In the rows, zero is written as 128.
[136 134 133  98 170 101 154 116 106  95 133 159 127 127 134 119 126 136
 133 142 168 121 114 108 113 108  79 104 123 153 161 106 187 117 130  84
 127 165 108 101 122 126  95 102 155 119]
mirof
[108 127 130 143 105  99 160 103 135 145 115 128 121 135 120  94 138 124
 134 131 141 154 129 146  93 145 136 136 152 143 123 141 118 148 146 130
 137 101 148 135  95 126 126 132 122 121]
Tume
[117 129 125 119 123 107 142 117 135 141 106 138 104 121 104 110 142 129
 138 135 134 143 103 145 110 130 147 139 153 138 117 133 143 135 145 122
 126 131 133 120 104 136 139 134 112 139]
Dumol
[183  97 114 116 193 117 116 166 108 114  81 114 118 112 137 182 112 122
 152 137 191 141 106 137 135 106 163 106 117  92  95  53 108 115 133 196
 128 139  87 149  94 152 125 145 170 156]
rir
[179  91  84 115 169  73 145 133 130 135 128 129 125 136 107 141 113 160
  93 106 203  97  93 131 167 150 100 111 122 129 100 120 153  96  93 120
 156 126 106 104 100 117 129 163 164 117]
Dumol
[127 140 138 126 160 161 149 128 114 129 131 128 118 130 145 105 129 135
 124 124 141 115 163 141 116 124 109 100 108 122 150 112 149 114 111 111
 120 162 114 108 118 105 120 117 149 146]
lefig
[107 109 119 133 125  99 150  96 118 155 123 136 101 128 129 109 135 131
 149 128 139 147 106 149  98 131 137 133 162 138 119 137 121 139 155 109
 139 137 135 123  93 127 142 129 109 139]
Dumol
[ 94 111 114 139 124  83 172 105 149 166 142 161 130 132 131 105 186 141
 133 117 147 140 111 157 129 129 122 144 153 111 129 131 139 127 144 114
 119 146 128 105 100 109 128  94 134 131]
mirof
[113 121 120 139  83  81 161  85 134 159 128 142 137 155 105  64 149 127
 128 114  84 152 109 125 118 133 145 149 175 131 107 160 106 130 140 113
 134 110 168 143 102 111 148 108  78 129]
boge
[114 124 137 131 115  94 170 119 145 147 125 131 138 127 113 105 163 125
 123 123 111 135 138 113 107 147 126 112 156 124 135 149  99 131 132 115
 125 142 123 128 110 108 121 121 113 128]
soze
[134 117 106 134 179  78 157 131 141 101  67 113 136 154 106 151  66 171
 148 120 163 130  92 123 125 119  98 142 147 113 128  94 134  94 125 104
 105 123 101 115  61 106  87  62 129 109]
boge
[ 87 126 111 133 132  88 174 116 128 173 143 146 131 131 134  94 188 144
 141 114 126 156  95 140 139 137 138 145 188 108 122 131 131 115 146 124
 127 129 127 126  97 116 125 103 105 150]
rir
[111 125 137 137 108  99 168 101 139 177 144 131 124 150 135  81 145 159
 127 116 116 150 140 148  99 129 133 132 155 127 127 156  99 137 137 107
 144 126 148 129 104 106 122 120 124 133]
lefig
[107 170 146 114 128 131 172 101  90 129 141 130 122 152 145 111 107 131
 112 117 127 130 159 127  89 128  90  93 115 128 149 136 169 109 124 123
 114 128 101  94 115 113 100 112 140 125]
zafol
[127 143 144 117 144 152 138 114  94 109 146 146 138 134 161 119 110 137
 126 137 140 120 144 124 120 123  92  94 107 143 148 110 165 125 109 113
 128 152 112 121 129 106 135 139 158 137]
rus
[183 116  68  97 181  89 144 141 157 125  85 129  52 157  92 175 191  95
 119  94 179 127  93 167 105 135 139 131 120 103  79  82 166 112 187 139
  98 175 121  87  68 123 125 103 149 187]
rir
[186 118 103 108 174  84 119 132 160 139  60 115  82 153 120 152 113 115
 145 112 146 116  28 126 133 113 139 128 138 139 105  88 160  91 135  89
 140 156 142 102  80 125 138 131 127 183]
Dumol
[111 103 109 180  93  81 137 103 133 137 117 108 131 150 148 144 125  88
 157 126 118 131 107 161 158 125 176 112 138 157 117  53 123  98  96 146
 160 109 146 135  71 123 159 139 176 222]
lefig
[103  91 129 153 117 102 166 112 173 155 138 153 113 126 120  91 122 144
 123 122 150 147 109 129 110 138 139 129 136 130 115 131 167 138 132 111
 125 116 131 105 125 118 118 116 127 107]
lefig
[178 166 108  89 148  65 159 124 103  71  90  82  86 146  71 167  40 138
 116 124 132 110 122  74 102 126  80 110 110 142  96  96 140  98 164 149
 118 107 126 124 113 132  94  88 132  89]
Tume
[126 152  76 117 135   5 181 100 137 108 171 195 133 134  79  99 131 103
 127 103 165 149  81 129 117 110  77 123 157 120 151 111 152  94 187 102
 104 160 111  79  80 116 119  74 148 146]
boge
[122 132 119 125  99 111 127 117 107 157 100 107 142 148 120 115 143 132
 129 122 116 145 128 149 136 109 154 144 152 113 122 165  71 137 142 114
 112 137 139 128 107 130 146 121  82 127]
nub
[120 160 128 115 141 105 148 113 111 113 142 150  84  97 163 106 142 113
 140 132 150 127 152 116  94 115  98 104 102 136 176 129 192 130 145 101
 125 153  90  98 113 113 103 113 159 124]
mirof
[168 118 100 113 138  91 101 151 109 146 108 179  93 100 122 151 100 158
 118 116 176 174  65 150 139 110 140 167 145  90 105 143 135 132 181 110
 111 176 128  92  78 119 121 112 129 143]
boge
[126 157 172 112 166 154 193 117 128 122 118 116 118 168 170 145 122 119
 122 119 131 105 162 133 110 126  85  77 100 113 163 105 122 112  88 127
 128 183  99 144 119  98 100 112 147 134]
soze
[106 123 143 133 112  97 149  92 136 163 130 133 123 150 131 101 114 137
 136 119 119 149 116 125 122 129 139 134 152 117 132 147 115 127 120 119
 116 150 145 127 127 115 132 105  98 134]
nub
[164 192 112 111 181 145 142 118  87 132 109 123  60 189 171 147  20 127
 133 112 144 139 129 114 172 124  70 111 106  69 102 142 119  73  99 142
 115 168  65 102 121  58  64 140 144 115]
lefig
[ 85 154 121 134 121  98 154 134 128  86 124 154 133  84 136 123 166 138
 122 143 173 102 126 106 126 125  81 117 117 144 139 111 179 121 128 103
 134 131  88 112 120 108  96  83 164 107]
Tume
[136 130 110 127 211  54 194 117 135 110 108 116  93 204  91 170  68 152
 137 133 124 125 107  76 122 121  48 130 136 133 106  82 147  88 120 153
 109 145  90 150  78  82  73  55 153  97]
birov
[ 86 116 122 144 105 116 152 101 134 127 128 112 116 132 142 110 143 131
 140 123 107 147 129 120 116 144 120 134 151 129 138 156 117 130 136 101
 120 147 129 123 134 118 115 114  94 109]
soze
[194 105  86 114 185 122 119 139 118 105 104 161 160 150 116 123  73 151
 128 132 193 128  72  94 185 120 113 120 150 140 119  91 149 121 162 102
 139 155  80 111 101 142 129 150 119 122]
Dumol
[106 151 134 118 106 124 139 105 100  90 135 125 138  98 134 100 141 133
 131 138 130 111 138 110 117 105  86 110 104 140 152 133 124 118 131  88
 114 150  95 101 121 101  83  77 134 123]
lefig
[106 133 127 144 122  90 158 112 115 164 119 158 139 153 132  98 145 150
 130 124 121 172 152 135 109 140 138 134 163 129 124 162 130 141 136 117
 132 111 144 108 105 125 128 123 107 131]
lal
[ 82 135 138 156 121  92 169 125 122 154 118 143 149 121 135  88 157 137
 137 125 126 147 116 126  97 130 120 126 172 142 142 148 132 144 142 107
 135 114 132 118  86 113 119  86 105 138]
birov
[ 88 129 109 143 137  71 165 123 125 156 127 144 111 137 121 115 161 135
 132 121 134 152 112 128 103 124 123 139 169 124 111 145 118 138 161 115
 122 145 123 120  88 119 126  85 111 131]
birov
[154  98  96 140 156  92 141  73 133 146 120 136 107 180 145  96 130 184
 132 123 171 162 114 142 116 136 123 152 168 129 136  97 164 113 154  77
 126 175 144 108 141 114 125 118 185 133]
Tume
[106 140 134 120 144 123 166 122 116  98 122 144 103 147 120 126 141 125
 131 121 151 127 144 117  99 125  77 130 116 120 128 120 180 119 142 120
 101 162  98  93 129  99 100  75 145 138]
birov
[127 130 125 118 116 104 160  96 130 139 120 129 133 148 117  98 137 135
 134 129 128 122 111 137 126 135 117 129 155 144 128 144 120 129 132 114
 138 137 135 123 108 119 141 132 106 135]
Dumol
[112 118 106 136 112  76 158 100 124 146 124 131 141 120 124 100 165 146
 129 118 133 154 127 129  94 124 142 137 157 135 126 150 127 155 168  95
 139 106 118 125  98 137 119 121 117  94]
mirof
[ 90 145 123 142 138 103 165 134 139 168 132 160 118 136 122  98 133 139
 127 125 132 156 124 135  85 147 117 130 168 118 133 151 131 138 155 115
 119 112 132 108  80 109 131 121 120 111]
zafol
[ 96 167 118 124 143 120 150 110  97 104 121 142 118 111 161 124 173 116
 133 124 156 134 126 134 106 116 112 115 117 129 145 108 171 110 126 102
 115 136  88 109  99 105  85 101 153 155]
rus
[184 120 105 105 173  77 110 172 142 179 162 153 147 115  67 159 139 180
 106 116 167 110 121 130 162 144  73 147 142  56 112 137 121  80  98 117
 116 175 100  76 158 131 120 111 169 123]
rapa
[157  74 121 118 112  81 122  93 151 121 125 131 143 138 144 111 143 131
 117 118 171 116 102 123 169 119 142 129 103 125 126 167 125 110  70 133
 115 168 131 108 151 106 139 143 140 143]
boge
[136 116  92 110 141 108 168 102 114 129 144 110 116 141  96 139 120 139
 101 115 163 112 128 174 182 146  76 122  99  86  76 118 108  75  89 175
 104 168 113  99 110  88 105 111 149 110]
lefig
[130 126 113 126 127  79 158 123 105 165 141 144 106 126 124 103 156 129
 125 112 138 143 110 149 104 131 111 114 151 110 119 138 123 124 146 129
 126 141 128 101  93 122 139 107 122 146]
rir
[143 150  98 146 127  60 119 160  79 134 120 107 115  89 131 133 192 192
 110 112 140 129 154 104 115 135 112 122 160 128 130 127 141 118 117 126
 172  81 102 134 109 125 102  98 185 122]
rir
[129 165 122 110 190 117 149 134  83 137 142 113 118 116 147 114  98 139
 142 140 136 121 135 118  91 113  93  91 134 126 158 117 118 109 131 102
 121 149 104 127 106 124 111  94 123 122]
rapa
[109 171 154 100 118 120 147 116 121  81 123 138 114  87 158  81 139 123
 136 122 163 110 109 114  97 104  89 110 105 141 188 127 183 110 127  89
 106 157 102  86 110 100  94  54 130 146]
boge
[169  97 100 149 159  88 117 162 144 122  88 155 108 138 142 143  98 141
 128 131 185 140  85 117 108  87 164 122 119 147 140  89 193 127 167  77
 115  92 101  91  89 131  96 116 177 139]
mirof
[181 102 113 131 138  22 167 136 105 137 118 166 147  98 131  85 161 174
 106 125 182 149 120 121  98 131 143  70 151 162 116  95 171 139 129 168
 187  96 144 134  92 141 151 143 190 155]
rir
[130 167 112 149 149  66 124 110 119 174 117 132 179 191 179 143 142 158
 143  91 132 152  82 174 120  99 131 120 159 130 169 117  71  89 112  98
 174 116 154 129  67 133 129 143 178 182]
zafol
[ 99 119 128 154  91  84 157 100 149 151 117 147 151 107 131  87 169 150
 129 120 122 161 126 141 122 139 130 147 131 118 131 149 139 141 117 114
 128 107 145 105 111 123 128 111 113 112]
lal
[ 58 154 129 124 145 117 158  95  98 107 163 158 138 125 159 111 159 122
 144 131 147 133 153 138 106 113  91 107 129 144 159 148 138 134 139 117
 116 165  95 115 111 118  93  84 121 129]
mirof
[123  86  80 116 147  40 136 105  80 124 133 182 129 100 154 177 139 132
 149 101 216 146  74 137 173 105 130 115 130  87  82 102 107 102 166 142
 141 175 108  87 108 136 125 110 146 157]
mirof
[101 156 120 148  90  84 140 126 117 148 127 132 127 109 125  87 124 154
 130 119 122 146 128 122  92 143 134 129 150 130 121 152  96 151 140 115
 143  86 133 124  96 133 144 100 102 125]
rapa
[ 79 133 132 128 151 128 149 129 112 127 131 141 113 108 155 135 155 121
 150 119 163 135  98 133 142 101  88 131 119 107 154 117 172 106 138 107
 101 164  81  88 111 104  92  75 133 134]
birov
[163 155 119 146 185  94 156 117 156 191 113 145  76 173 134 143 102 117
 161 121 133 137 153 195  57 132 101 109 118  75 160 110 133 106 125 111
 113 155 127  96  94 101 124 124 186 153]
rapa
[107 134 120 144 103  88 153  93 136 156 133 147 139 146 130 112 157 137
 127 121 124 144 108 125 125 142 125 137 162 130 114 140 131 132 131 115
 128 119 123 119 112 106 119 110 123 132]
rus
[114 131 129 144 124 106 141 117 132 147 122 133 140 120 121  89 114 152
 130 126 118 148 125 109 112 136 134 145 153 109 130 144 117 133 126 124
 116 137 139 139 132 112 140 109 104 111]
nub
[135 122 105 149 185 108 162 133 120 175 122 149 134 129 151 110 101 137
 107 107 162 142  85 125 151 143 153  91 160 112  70  85 135  99 130 152
 163 119 132 150  81 117 127 135 124 149]
Tume
[191  67 113 170 119  88 134  89 186 166 149 168 151 127 120 109 161 120
 114 122 134 135  89 143 120 141 160 126 119 124 145 105 132 154 142 159
 118 145 168 132 138 128 151 128 160 145]
rir
[ 68 125 128 150 106  98 142 122 136 149 125 158 138 121 140  94 183 147
 138 115 146 152 129 137 113 144 133 139 155 116 126 153 122 125 119 122
 135 107 142 105 109 124 127 116 123 141]
zafol
[137 133 121 121 121 101 162 141 143 171 120 135  81 129 111 106 176 128
 128 123 124 151  87 149 115 131 129 164 150 109 136 137 153 125 146 120
 111 109 141 117  96 120 115 114 117 123]
rir
[177 144 108 102 116 130 181  85 141 114 115  53 124 198  84 149  97  91
 127 102  37 135  84 111 158 127 114 164 136 112 134  94  98  84 171 131
  80 151 161 148 129  90 129 122 100 131]
soze
[121  96  99 139 100   4 146  97 121 126 159 200 114 146 114 160 152 148
 130 126 195 135 104 121 180 112  47 152 104 105 126 156  82 119 113 134
 126 173 112  97 133 104 124 108 186 100]
Tume
[ 88 143 122 119 159 126 151  91  76 123 143 137 100 163 157 138 135 101
 138 134 144 133 136 136 104 125  88 111 126 139 152 136 136 103 120 111
 104 167 107 101  95 108  90 105 131 145]
zafol
[111 158 143 125 133 145 167 110  96 122 131 130 110 127 154 120 141 131
 110 119 134 135 170 141 110 133  87 119  97 122 159 133 198 123 106  99
 108 148 103  84 120 110 100 102 137 123]
lal
[144 179 147 120 118 119 168  98 105 117 112 122 133 163 124 129 110 153
 106 120  97 120 158 131  97 109  71 109 109 123 156 124 149 126 122  67
 105 138 104 105 105 102  87  82 145 121]
rus
[113 111 122 116 105  50 154 148 163 160 171 151  92  59 149  99 169 167
 130 111 157 148  67 131 151 138  94 154 145 114 134 162 160 124 147 135
 141 140 135  97  86  92 105  95 119 151]
rir
[ 93 127 125 146 101  96 149  83 124 146 118 138 125 147 117 117 176 119
 141 125 115 161 112 144 105 134 122 147 156 132 126 152 110 146 132 109
 111 119 143 121 106 112 113 104 111 125]
rus
[167 117  90 131 198  74 146  69 147 127 150 163 110 160 160  97 111 106
 129 137 177 143 136 117 140 149  88  89 121 109  94 120 133  92  93 148
 144 181 109 123 140 114  66 131 141 111]
lal
[121 148 118 121 115  80 168  94 123 158 126 141 111 144 137  73 145 121
 130 113 128 151 101 131 103 113 138 127 149 116 127 141 123 116 152 101
 116 122 123 105  99 114 111 103 114 134]
mirof
[210 158 135 109 131 151 126 144  82 169  71  79 106 149 163 146  52 143
 127 124 102 133 120 145 156  79 150 125 102  83 136  94 111  80 155  91
 105  93 118  94  67 124  67  91 101 153]
lal
[115 152 145 113 151 144 168 125 134 105 121 121  95 141 153 116 114 136
 132 128 128 127 161 131  93 125  88  96 103 132 173 119 146 126 134  93
 119 158  98 126  98 111  96 114 132 111]
soze
[ 92 135 112 148 108  86 165 110 146 169 137 145 121 126 134  89 183 133
 131 113 114 154 109 130 129 129 131 154 165 113 128 152 132 133 147 105
 128 112 127 124 101  99 115 105 117 117]
mirof
[180 127  69  99 131 119  89 135 133  90 108 159  67 149 134 162 136 123
 124  96 158 155  83 129 187 131 113 172 104  86  93 127 101 107 173  83
 138 183 136 111 111 128  95 155 119 151]
soze
[127 146 133 119 137 150 154 143 104 115 103 134  80 134 151 144 114 127
 111 124 132 121 138 134 126 129 104 100 108 123 139 118 148 124 138  90
 115 169 116 105  93 113 109 103 116 134]
soze
[102 164 128 123 131 128 159 111  90 127 138 153 125 160 136 118 154 149
 104 122 134 125 171 136 128 122  72 119 116 114 137 145 143 115 115  86
 106 145 103  87 123 108  92  71 126 107]
lal
[159  87 112 116 165 106 128 104 145 149 120 126 114 164 170 199  90 187
 159 119 148 131 111 153 131 126 112 162 116  98 132 113 125 121 150  84
 132 176 127 123  90  80 128 158 177 145]
rus
[139  47 105 131 131  65 127  67 180 187 154 152 126 144 107 121 127 171
 167 133 144 136  74 138 123 116  99 164 115  84 106 126 119  94 134 107
 108 151 113 101 157 124 100  88 133  79]
rapa
[157  80  64 125 168  53 133  88 119 187 133 143 144 163 142 170 129 135
 135  95 151 145  63 161 169 121 143 105 155 105  88 102  70 104 175 134
 146 191 149 114  56 127 175 149 129 163]
zafol
[197 144  84 118 150  42 133 125  97 114 102 129  87 135  96 151 127 163
 114 125 120 120 157  86  88 128  76 107 132 139 151 137 145 106 176  72
 136 146 117  95 116 135  69  82 144  97]
soze
[119 122 121 143 103  86 143 117 136 173 130 156 136 131 140 103 164 139
 134 124 114 149 105 135 123 120 144 133 162 131 125 144 115 145 160  96
 133 121 151 119  91 118 142 116 105 152]
rus
[142 128 147 105 135 130 143 117 128 120 133 146  86 130 149 102 148 135
 130 121 167 114 114 151 108 118  59 112  82 114 163 126 166 115 112 109
 104 168 105  78 113  99  95  81 149 138]
rir
[122 181 140 107 140 150 153 110  98 113 121 106  88 144 147 122 100 121
 127 128 111 116 104 127 125 118  81 118 123 151 151 123 157 116 119 103
 128 151 110 129  96  97 111 112 119 135]
Dumol
[113 141 141 126 128 123 165  97 128 140 135 159 110 130 168 106 163 142
 117 120 145 102 128 129 137 121  81 108 102 116 151 136 174 115  98  78
 133 142 112 102 133  92  80  87 144  99]
mirof
[ 92 137 150 105 145 135 174  99 130  92 125 148 134 134 125 125 104 157
 137 125 139 141 126 126 111 104  86 127 113 118 147 106 182 133 153  92
  89 171  89  99 120 122  92  69 123 103]
mirof
[180  84 137 101 155 127 103 101 116 171 112 130  56 220 183 151  87 124
 150 118 165 145 124 148 185 115 105 144 109  82 104 183  77 106  81 136
 119 229 146 112 145  90 120 155 103 167]
nub
[ 90 103 120 151 121  58 168  87 129 157 148 141 138 125 147  94 167 141
 145 122 146 159 125 142 103 133 117 127 166 143 147 155 139 144 128 112
 144 132 128 116 108 116 125 120 139 117]
mirof
[108 137 122 134  92  73 168 102 127 168 120 130 106 133 118 100 150 131
 127 123 127 144  98 130 135 126 128 142 153 123 119 155 106 123 150 129
 114 109 152 117 110 111 123  99 105 111]
Tume
[143 152 144 110 138 100 162 102  91 124 137 143 132 162 123 107 136 131
 115 124 140 106 148 116  99 111  61  81 123 152 161 126 138 127 122  88
 134 137 105 102 107 120 100  82 147 108]
mirof
[109 139 131 139 113 113 171 114 152 153 112 125 116 141 128 101 161 131
 115 115 103 148 130 130 107 147 133 126 151 121 138 156 112 140 134 107
 121 139 133 133 110 111 118 120 104 111]
soze
[122 138 134 112 121 107 176  93  98 100 145 113 157 111 114 125 126 120
 127 131 115 108 119 109 129 117  54 119 120 125 148 113 154 114 144 110
  99 191  89  98 116  93 108  65 130 126]
birov
[132 114  98 114 167  70  90 152 131 153 146 148 144 103 151 170 182 148
 124 112 199 115  85 124 179  90 127 118 148  87 112 118  77 103 128 112
 136 219  93 119 131 130 132  92 153 153]
nub
[ 91 140 109 125 129  92 162 126 139 165 149 138 133 142 115  78 165 129
 149 115 128 143  93 131 110 138 114 150 175 118 125 150  91 114 150  98
 121 104 140 118  96  97 128  99  93 143]
rapa
[129  94 106 123 152  88 177  86 150 120 112 155  68 124 152 150  74 127
 154 130 182 158  57 160 157 119  95 148  95 100 124  98 167 123 153 132
 101 153 127 106  80  96  80 103 132  86]
mirof
[203 112 101 105  71  10 106  90  89 118 137 114 169 109 146 199 164 151
  88 106 148 112  92 113 200  79 151  87 107 136  98 107  57 134 133 139
 160 183 131 131 122 150 156 119 177 178]
rus
